Below are the code and all the weights of a small trained network. Each question names an input and a class and asks about switching units off, where a switched-off unit gives its printed mean instead of its output.

import numpy as np


def w(rows, s, z=0):
    codes = np.array(rows[::2]) - 128.0
    scale = np.full(codes.shape[1], s)
    scale[-1] = z or s
    return codes * scale


def f(y):
    return y / 2 * (1 + np.tanh(0.7978845608 * (y + 0.044715 * y**3)))


def log_softmax(a):
    a = a - a.max(-1, keepdims=True)
    return a - np.log(np.exp(a).sum(-1, keepdims=True))


def net(x, mask):
    res = np.array(x, float).reshape(1, 8) / 4 @ E
    y = f(res @ A[0][:, :-1].T + A[0][:, -1])
    res = res + np.where(mask, y, B[0][:, -1]) @ B[0][:, :-1]
    return log_softmax(res[-1] @ U[:, :-1].T + U[:, -1])


A, B = {}, {}
E = w([
[124,166,92,69,164],'x0',
[50,85,133,49,71],'x1',
[123,151,145,152,79],'x2',
[130,192,78,170,67],'x3',
[55,156,123,209,124],'x4',
[91,80,61,109,124],'x5',
[136,25,27,171,104],'x6',
[134,107,2,172,114],'x7',
],0.008)
A[0] = w([
[227,228,136,218,194,205],'N0',
[177,135,137,188,45,176],'N1',
[55,116,164,166,146,129],'N2',
[159,9,111,94,97,107],'N3',
[72,75,158,102,153,117],'N4',
[168,117,112,66,89,109],'N5',
[152,146,79,52,105,171],'N6',
[163,101,103,88,99,80],'N7',
[94,102,129,86,217,123],'N8',
[47,123,165,77,88,206],'N9',
[194,84,105,105,139,126],'N10',
[124,120,171,29,194,129],'N11',
[79,107,113,199,104,153],'N12',
[63,114,98,198,20,193],'N13',
[136,97,79,72,102,255],'N14',
[138,61,107,170,158,109],'N15',
],0.011,0.0067)
B[0] = w([
[185,77,144,131,190,246],'N0',
[125,116,140,112,211,184],'N1',
[151,101,122,123,150,157],'N2',
[185,54,166,181,136,193],'N3',
[78,69,148,154,136,164],'N4',
[167,93,129,90,105,149],'N5',
[162,45,43,155,71,171],'N6',
[177,69,157,123,100,141],'N7',
[95,165,147,254,114,164],'N8',
[64,140,85,66,165,210],'N9',
[148,100,104,157,120,161],'N10',
[12,197,123,125,114,202],'N11',
[111,172,61,75,146,176],'N12',
[70,164,36,124,163,221],'N13',
[155,86,42,157,156,215],'N14',
[192,137,102,113,80,160],'N15',
],0.0085,0.012)
U = w([
[98,187,37,57,84,135],'0',
[250,63,107,145,99,213],'1',
[110,168,160,203,89,4],'2',
[154,151,142,213,59,4],'3',
[83,159,184,69,88,38],'4',
[111,89,85,177,190,250],'5',
[171,219,223,116,151,158],'6',
],0.011,0.004)

Each question gives the input, the list of numbers given to net, and the class t.
The units are the neurons (one row each of A and B). Each row of codes is followed by its name. A weight is (code - 128) times the scale printed after its matrix; where a second scale follows, it is the last column's (A, B and U).
mask holds one flag per neuron, in row order. A switched-off neuron (its flag False) gives its mean, the last column of its row in B, instead of its output. The means were averaged over made-up inputs and are rounded, as every weight is.
A unit's drop is (log p(t) with every unit on - log p(t) with that unit switched off) / (log p(t) with every unit on - log p(t) with every unit switched off).
The circuit of an input: a set's keep is (log p(t) with only the set's units on - log p(t) with every unit switched off) / (log p(t) with every unit on - log p(t) with every unit switched off). Starting from the 12 units with the biggest drops (on a tie, the unit counted first), units are removed one at a time, each time the one whose removal leaves the highest keep (on an exact tie, the one counted first), for as long as the keep stays at least 0.8.
units of the circuit, in order: the units of the circuit, biggest drop first
unit that matters most: the unit with the biggest drop
k most important neurons: the k neurons with the biggest drops, biggest first
drop of u: that unit's drop, to one decimal
input [-1,-4,5,-4,6,-8,-7,8], class 1: unit that matters most => N0
input [-6,3,8,-5,-2,-8,-8,-7], class 4: units of the circuit, in order => [N11 N9]
input [2,-2,-8,3,7,0,2,7], class 0: units of the circuit, in order => [N12 N3]
input [-5,-3,7,4,2,5,-2,-5], class 6: units of the circuit, in order => [N14 N6]
input [7,2,-4,5,4,5,7,3], class 0: 3 most important neurons => [N13 N0 N12]
input [-1,-2,-4,-3,3,2,8,-6], class 1: 2 most important neurons => [N15 N11]
input [-5,4,5,-3,0,2,-3,0], class 0: units of the circuit, in order => [N0 N9]
input [-7,-5,7,1,1,-5,-7,1], class 6: units of the circuit, in order => [N14 N6]
input [2,-1,-8,-4,-3,3,-3,-2], class 2: units of the circuit, in order => [N8 N11 N0 N13]
input [-8,2,5,-4,-7,8,-5,-5], class 4: 3 most important neurons => [N11 N13 N0]
input [-5,-7,-3,0,2,-8,-7,7], class 1: 4 most important neurons => [N0 N11 N13 N9]
input [7,1,-8,5,1,-3,1,7], class 1: 2 most important neurons => [N11 N9]
input [-8,-5,-1,-3,2,-8,8,0], class 1: 4 most important neurons => [N15 N11 N9 N0]
input [2,-3,0,3,-5,4,-6,-4], class 4: 3 most important neurons => [N11 N13 N14]
input [-2,1,3,-3,-1,-6,0,6], class 1: units of the circuit, in order => [N11]
input [7,-4,-2,-6,0,7,-4,-1], class 2: 2 most important neurons => [N8 N11]
input [4,-8,-3,-1,-7,-5,-4,7], class 1: drop of N0 => 0.1
input [1,-3,1,-1,2,-6,-7,5], class 6: drop of N14 => 0.3
input [-5,-5,-3,4,4,6,6,-3], class 0: drop of N8 => 0.1
input [0,-5,3,7,-6,-6,-4,6], class 1: most important neuron => [N0]
